Moves between points:
ω: z930->z791, z76->z64, z762->z612, z191->z893, z432->z462, z633->z741, z849->z641, z884->z411, z622->z432, z64->z930, z625->z490, z893->z173, z30->z622, z348->z353, z671->z77, z650->z912, z411->z191, z39->z826, z662->z39, z619->z656, z791->z62, z741->z76, z800->z59, z498->z517, z805->z287, z703->z982, z323->z650, z612->z40, z775->z527, z173->z774, z527->z415, z875->z619, z556->z88, z226->z488, z462->z649, z490->z966, z732->z849, z287->z884, z562->z633, z40->z562, z517->z703, z488->z805, z353->z498, z415->z662, z932->z762, z62->z800, z77->z392, z826->z932, z656->z625, z982->z671, z649->z323, z88->z732, z392->z226, z912->z875, z966->z556, z774->z199
π: z930->z556, z76->z490, z762->z650, z191->z930, z432->z498, z633->z656, z849->z173, z884->z76, z622->z353, z64->z966, z625->z805, z641->z774, z893->z791, z30->z348, z348->z775, z671->z932, z650->z671, z411->z64, z39->z462, z199->z59, z662->z432, z619->z226, z791->z88, z741->z625, z800->z849, z498->z415, z805->z633, z703->z39, z323->z982, z612->z912, z173->z62, z527->z30, z875->z392, z556->z411, z226->z40, z462->z517, z490->z287, z732->z893, z287->z741, z562->z619, z40->z875, z517->z662, z488->z562, z353->z527, z415->z622, z932->z323, z62->z732, z59->z641, z77->z762, z826->z649, z656->z488, z982->z826, z649->z703, z88->z191, z392->z612, z912->z77, z966->z884, z774->z800
γ: z930->z88, z76->z966, z762->z912, z191->z791, z432->z517, z633->z625, z849->z774, z884->z64, z622->z498, z64->z556, z625->z287, z641->z199, z893->z62, z30->z353, z348->z527, z671->z762, z650->z77, z411->z930, z39->z649, z662->z462, z619->z488, z791->z732, z741->z490, z800->z641, z498->z662, z805->z741, z703->z826, z323->z671, z612->z875, z775->z30, z173->z800, z527->z622, z875->z226, z556->z191, z226->z562, z462->z703, z490->z884, z732->z173, z287->z76, z562->z656, z40->z619, z517->z39, z488->z633, z353->z415, z415->z432, z932->z650, z62->z849, z77->z612, z826->z323, z656->z805, z982->z932, z649->z982, z88->z893, z392->z40, z912->z392, z966->z411, z774->z59
α: z930->z62, z76->z930, z762->z40, z191->z173, z432->z649, z633->z76, z884->z191, z622->z462, z64->z791, z625->z966, z893->z774, z30->z432, z348->z498, z671->z392, z650->z875, z411->z893, z39->z932, z662->z826, z619->z625, z791->z800, z741->z64, z498->z703, z805->z884, z703->z671, z323->z912, z612->z562, z775->z415, z173->z199, z527->z662, z875->z656, z556->z732, z226->z805, z462->z323, z490->z556, z732->z641, z287->z411, z562->z741, z40->z633, z517->z982, z488->z287, z353->z517, z415->z39, z932->z612, z62->z59, z77->z226, z826->z762, z656->z490, z982->z77, z649->z650, z88->z849, z392->z488, z912->z619, z966->z88
ψ: z930->z173, z76->z191, z762->z226, z191->z849, z432->z826, z633->z884, z884->z88, z622->z39, z64->z893, z625->z64, z893->z641, z30->z662, z348->z432, z671->z875, z650->z40, z411->z732, z39->z671, z662->z982, z619->z741, z791->z774, z741->z411, z498->z649, z805->z966, z703->z650, z323->z612, z612->z488, z775->z498, z527->z517, z875->z633, z556->z62, z226->z625, z462->z932, z490->z930, z732->z59, z287->z556, z562->z287, z40->z805, z517->z323, z488->z490, z353->z462, z415->z703, z932->z392, z62->z199, z77->z619, z826->z77, z656->z76, z982->z912, z649->z762, z88->z800, z392->z656, z912->z562, z966->z791
κ: z930->z191, z76->z884, z762->z77, z191->z88, z432->z662, z633->z805, z849->z800, z884->z966, z622->z415, z64->z411, z625->z741, z641->z59, z893->z732, z30->z527, z348->z30, z671->z650, z650->z762, z411->z556, z39->z703, z662->z517, z619->z562, z791->z893, z741->z287, z800->z774, z498->z432, z805->z625, z703->z649, z323->z932, z612->z392, z775->z348, z173->z849, z527->z353, z875->z40, z556->z930, z226->z619, z462->z39, z490->z76, z732->z62, z287->z490, z562->z488, z40->z226, z517->z462, z488->z656, z353->z622, z415->z498, z932->z671, z62->z173, z59->z199, z77->z912, z826->z982, z656->z633, z982->z323, z649->z826, z88->z791, z392->z875, z912->z612, z966->z64, z774->z641

The rows follow the links: the fewer symbols apart two points are, the more alike their rows tend to be.

Row, then point:
-114,25,36,105,-15,-33,67,-52,16,45,43,42,-9,-60,13,-1,-44,51,-7,-20,44,62,-22,37,-7,-34,33,-25,17,-33,-87,23,-83,9,55,-12,20,59,-20,43,-20,47,100,-93,-20,15,-38,-6,74,103; point z556
103,11,39,21,94,-16,36,-4,-75,-26,27,-60,49,-16,-37,-69,39,-80,66,51,-49,-83,-119,-5,-16,19,-10,85,-27,-22,-38,-45,14,58,1,-14,-59,31,26,4,60,-73,-39,-40,-29,71,42,23,-24,-43; point z656
-57,32,65,96,18,-44,-60,-21,6,31,60,80,-58,54,11,-44,-55,-27,9,65,29,65,77,13,70,-38,-10,50,17,-58,93,31,-28,-28,-15,-91,13,-74,3,-19,-28,85,48,-70,-5,52,31,-13,32,70; point z774
-51,26,34,98,23,-35,98,-50,-18,26,46,-9,31,-85,-10,-25,-9,25,22,-22,20,9,-100,35,-36,-17,32,-1,0,-30,-134,-3,-70,48,62,-1,-14,102,-9,45,12,-6,73,-97,-31,37,-32,10,59,70; point z884
23,-33,-74,-88,-46,51,60,24,13,-18,-72,-62,56,-57,3,66,47,52,-26,-81,-17,-42,-55,-5,-68,35,15,-72,-10,65,-103,-22,21,10,18,89,-1,73,-12,22,15,-69,-30,73,10,-73,-48,11,-20,-57; point z353
-34,-33,-80,-100,-93,48,-36,33,61,-5,-72,11,-19,19,27,88,3,63,-64,-61,17,24,90,-14,-8,9,1,-94,12,58,43,24,36,-53,-18,54,48,-27,-19,-16,-41,15,-16,103,41,-94,-35,-12,-23,-32; point z703
35,18,42,66,71,-35,85,-30,-63,-4,43,-48,54,-65,-31,-59,18,-33,56,16,-28,-52,-137,11,-36,5,19,49,-20,-25,-119,-34,-40,70,38,-1,-45,82,12,27,53,-56,17,-78,-33,62,4,16,23,14; point z741
7,-26,-47,-102,-52,39,-89,45,42,-21,-55,19,-34,71,19,45,1,9,-46,-8,3,13,110,-29,21,10,-22,-35,9,34,125,22,65,-64,-55,9,27,-84,-3,-40,-30,20,-52,103,38,-57,9,-16,-49,-54; point z323
-31,-35,-84,-90,-86,53,26,25,50,-3,-74,-19,17,-31,19,98,17,80,-57,-92,13,6,21,-10,-44,19,13,-109,9,68,-48,8,12,-25,9,88,29,34,-21,15,-21,-22,-11,87,25,-100,-54,-8,-15,-29; point z662
103,-10,-3,-68,43,14,-82,42,-22,-35,-13,-14,-13,78,-16,-28,21,-75,19,61,-43,-48,41,-34,37,24,-40,61,-11,3,127,-13,71,-15,-58,-29,-23,-90,24,-50,14,-13,-85,53,16,20,62,1,-64,-81; point z912
62,13,45,50,79,-21,74,-24,-67,-12,39,-54,52,-51,-32,-65,28,-49,61,22,-35,-60,-145,11,-32,13,10,64,-19,-27,-102,-34,-25,68,34,-8,-57,73,20,22,53,-65,1,-74,-30,65,16,20,9,-6; point z625
-29,18,37,91,36,-37,99,-48,-35,19,44,-24,41,-82,-15,-25,-5,11,35,-14,6,-8,-114,29,-37,-12,31,16,-4,-27,-138,-10,-61,59,55,3,-19,102,-5,47,23,-22,58,-96,-34,40,-27,12,51,58; point z76
49,-17,-35,-90,-22,31,-97,45,17,-20,-38,15,-39,83,10,22,4,-20,-20,22,-15,-4,107,-37,34,15,-32,-1,2,24,139,10,73,-50,-59,-6,13,-98,14,-53,-17,15,-67,93,28,-30,33,-12,-62,-68; point z671

Each walk starts at a row. The symbols on each line, taken left to right, move it on to the next point.
Answer with the point's row; about right is enough.
---
-2,-25,-57,-100,-64,41,-77,47,50,-12,-63,21,-33,58,20,63,-3,24,-49,-19,5,15,115,-23,16,8,-18,-53,12,48,106,21,57,-61,-42,27,31,-69,-5,-28,-32,20,-44,105,37,-70,-6,-14,-44,-46
α κ γ ω γ π: 124,4,35,-15,87,-12,-10,12,-66,-37,15,-53,27,25,-34,-71,37,-96,61,63,-57,-81,-71,-17,8,30,-27,95,-27,-20,22,-40,40,39,-27,-29,-58,-18,31,-20,47,-55,-69,-10,-12,68,60,19,-47,-70
γ π α π ω ψ: -122,24,29,107,-25,-37,47,-50,24,44,50,45,-15,-47,15,3,-50,53,-14,-22,49,71,4,34,-1,-43,33,-29,15,-32,-67,23,-81,0,48,-23,23,46,-21,37,-27,59,103,-86,-16,10,-38,-7,77,112
---
-31,-36,-85,-91,-80,54,34,23,43,-5,-73,-34,26,-44,17,88,24,77,-50,-89,12,-4,2,-4,-55,13,14,-105,1,65,-68,5,16,-19,16,95,28,44,-23,19,-14,-32,-11,88,22,-94,-62,-2,-11,-34
ω ψ γ ψ: 122,4,23,-30,77,2,-40,27,-56,-43,1,-39,14,48,-25,-60,34,-94,52,70,-55,-70,-40,-27,20,28,-36,93,-18,-7,67,-31,58,21,-42,-26,-50,-45,28,-36,43,-44,-84,8,-1,55,62,15,-53,-77
γ κ ψ ψ π π: -87,23,33,105,1,-37,81,-60,-4,37,49,14,16,-74,-2,-9,-29,38,5,-25,31,39,-61,38,-22,-27,34,-18,6,-31,-115,6,-85,33,64,-6,9,82,-9,46,-2,19,92,-93,-26,22,-35,2,72,96
---
-15,-27,-68,-102,-75,48,-70,42,59,-9,-70,20,-30,50,26,71,0,43,-57,-31,15,24,111,-21,8,11,-11,-68,16,47,84,22,49,-62,-37,32,39,-57,-10,-26,-38,21,-38,110,41,-86,-14,-12,-38,-41
π κ ψ π κ: 94,-8,-5,-75,26,16,-93,46,-18,-29,-25,-8,-17,83,-7,-17,19,-67,14,56,-37,-39,62,-36,37,25,-36,49,-7,8,135,-9,81,-27,-65,-23,-11,-94,24,-53,4,-6,-88,64,18,10,52,-2,-64,-81
π γ ψ: 121,5,34,-4,95,-11,7,11,-74,-35,26,-54,31,11,-38,-72,41,-92,61,60,-53,-83,-86,-10,1,30,-21,97,-29,-17,3,-37,31,51,-13,-22,-58,-1,28,-15,53,-62,-63,-19,-20,65,47,21,-38,-58
---
113,-10,7,-59,54,6,-72,37,-34,-36,-9,-20,-7,78,-22,-39,24,-85,28,65,-48,-57,23,-34,29,24,-37,71,-12,-2,117,-16,71,-7,-58,-34,-33,-77,30,-48,24,-30,-87,45,11,26,62,6,-66,-83
γ π ω α: 71,16,44,41,85,-25,63,-15,-73,-17,32,-60,52,-40,-38,-65,34,-60,62,36,-40,-70,-137,2,-23,18,-2,75,-24,-28,-80,-39,-11,71,22,-7,-52,62,19,17,58,-69,-19,-62,-30,66,22,23,-1,-15
ψ π κ π α γ: -120,25,38,102,-31,-41,6,-46,30,48,49,75,-38,-8,22,-2,-55,47,-22,2,54,88,52,31,27,-40,23,-14,23,-46,-3,37,-69,-17,30,-42,34,7,-23,18,-39,84,94,-70,-9,15,-21,-16,65,112
---
-126,28,35,105,-27,-35,30,-45,29,45,51,57,-22,-37,17,6,-52,47,-16,-12,52,80,19,37,11,-41,32,-22,19,-40,-49,33,-80,-2,40,-25,32,31,-21,30,-35,70,104,-79,-14,7,-32,-15,72,108
π γ ψ: -65,34,62,96,4,-47,-53,-27,12,31,59,79,-61,46,15,-37,-55,-15,3,58,34,74,81,14,65,-37,-4,39,23,-56,88,34,-37,-28,-8,-82,16,-67,6,-17,-32,89,57,-66,-5,43,24,-18,38,77
---
-109,30,38,98,-18,-40,-19,-39,31,45,49,84,-51,18,23,-9,-64,31,-18,17,52,88,72,25,42,-47,10,-2,26,-47,28,38,-55,-24,13,-54,35,-24,-14,6,-38,94,82,-68,-8,25,-7,-16,62,103
γ γ κ π π: -80,29,58,98,3,-46,-42,-28,24,40,60,89,-62,39,19,-30,-57,-5,-5,47,38,85,81,9,63,-40,4,28,23,-53,75,32,-42,-30,-5,-73,22,-59,-5,-13,-38,97,61,-68,-4,38,22,-19,44,84
π κ π γ π π: -91,30,51,99,-4,-44,-40,-30,23,40,52,83,-57,29,22,-29,-64,6,-11,39,47,86,76,19,57,-42,2,14,23,-57,63,34,-44,-32,3,-70,29,-47,-9,-8,-42,98,71,-70,-1,36,10,-17,50,90
---
-5,-33,-83,-92,-65,54,50,23,29,-10,-74,-49,44,-52,9,77,37,70,-37,-85,-3,-22,-33,0,-62,25,15,-91,0,67,-89,-7,16,2,17,92,17,64,-17,27,0,-47,-21,76,13,-83,-57,-2,-11,-45
ω γ π κ κ: -38,-34,-82,-103,-93,50,-20,32,61,-7,-77,1,-10,5,27,88,3,74,-67,-69,18,22,78,-10,-16,9,3,-101,13,62,14,17,26,-48,-7,65,43,-12,-20,-3,-30,6,-14,98,32,-97,-43,-14,-19,-29
κ α α α γ: 91,16,42,27,91,-22,43,-9,-81,-22,32,-60,47,-30,-38,-70,34,-69,68,43,-45,-79,-127,-2,-18,20,-5,82,-25,-22,-63,-39,6,67,9,-14,-55,44,26,9,60,-71,-28,-49,-30,72,37,26,-11,-35
---
-25,-32,-72,-101,-84,49,-51,38,57,-8,-67,13,-25,36,21,81,3,54,-64,-51,20,25,102,-18,-1,7,-8,-82,12,57,61,25,39,-59,-28,46,43,-47,-20,-22,-41,21,-29,110,40,-96,-27,-18,-32,-38
γ κ ω π π: 29,-22,-39,-97,-33,39,-93,46,34,-19,-48,17,-38,77,13,34,4,-5,-32,10,-13,1,115,-30,30,10,-23,-14,8,32,133,16,67,-55,-55,7,21,-94,4,-43,-21,21,-65,102,33,-42,18,-13,-55,-60
α π ψ ω ω γ: -6,22,39,81,43,-30,92,-46,-45,9,42,-30,44,-78,-23,-42,10,-3,44,-4,-4,-22,-131,27,-36,-7,24,21,-13,-26,-141,-22,-59,63,52,2,-28,93,-2,44,35,-40,43,-90,-33,52,-13,13,43,44
---
-120,29,30,105,-27,-33,21,-46,29,51,49,71,-30,-23,22,2,-53,48,-15,-9,53,85,36,32,17,-46,21,-19,21,-39,-27,34,-72,-13,35,-37,35,11,-19,23,-36,78,98,-79,-8,11,-25,-13,76,108
π ω κ ω π π: -102,28,47,101,-14,-39,-29,-35,31,39,54,83,-54,27,26,-16,-59,14,-13,26,54,89,79,24,47,-41,11,7,24,-48,52,40,-51,-29,6,-64,38,-35,-14,1,-43,94,77,-69,-4,27,4,-21,55,100
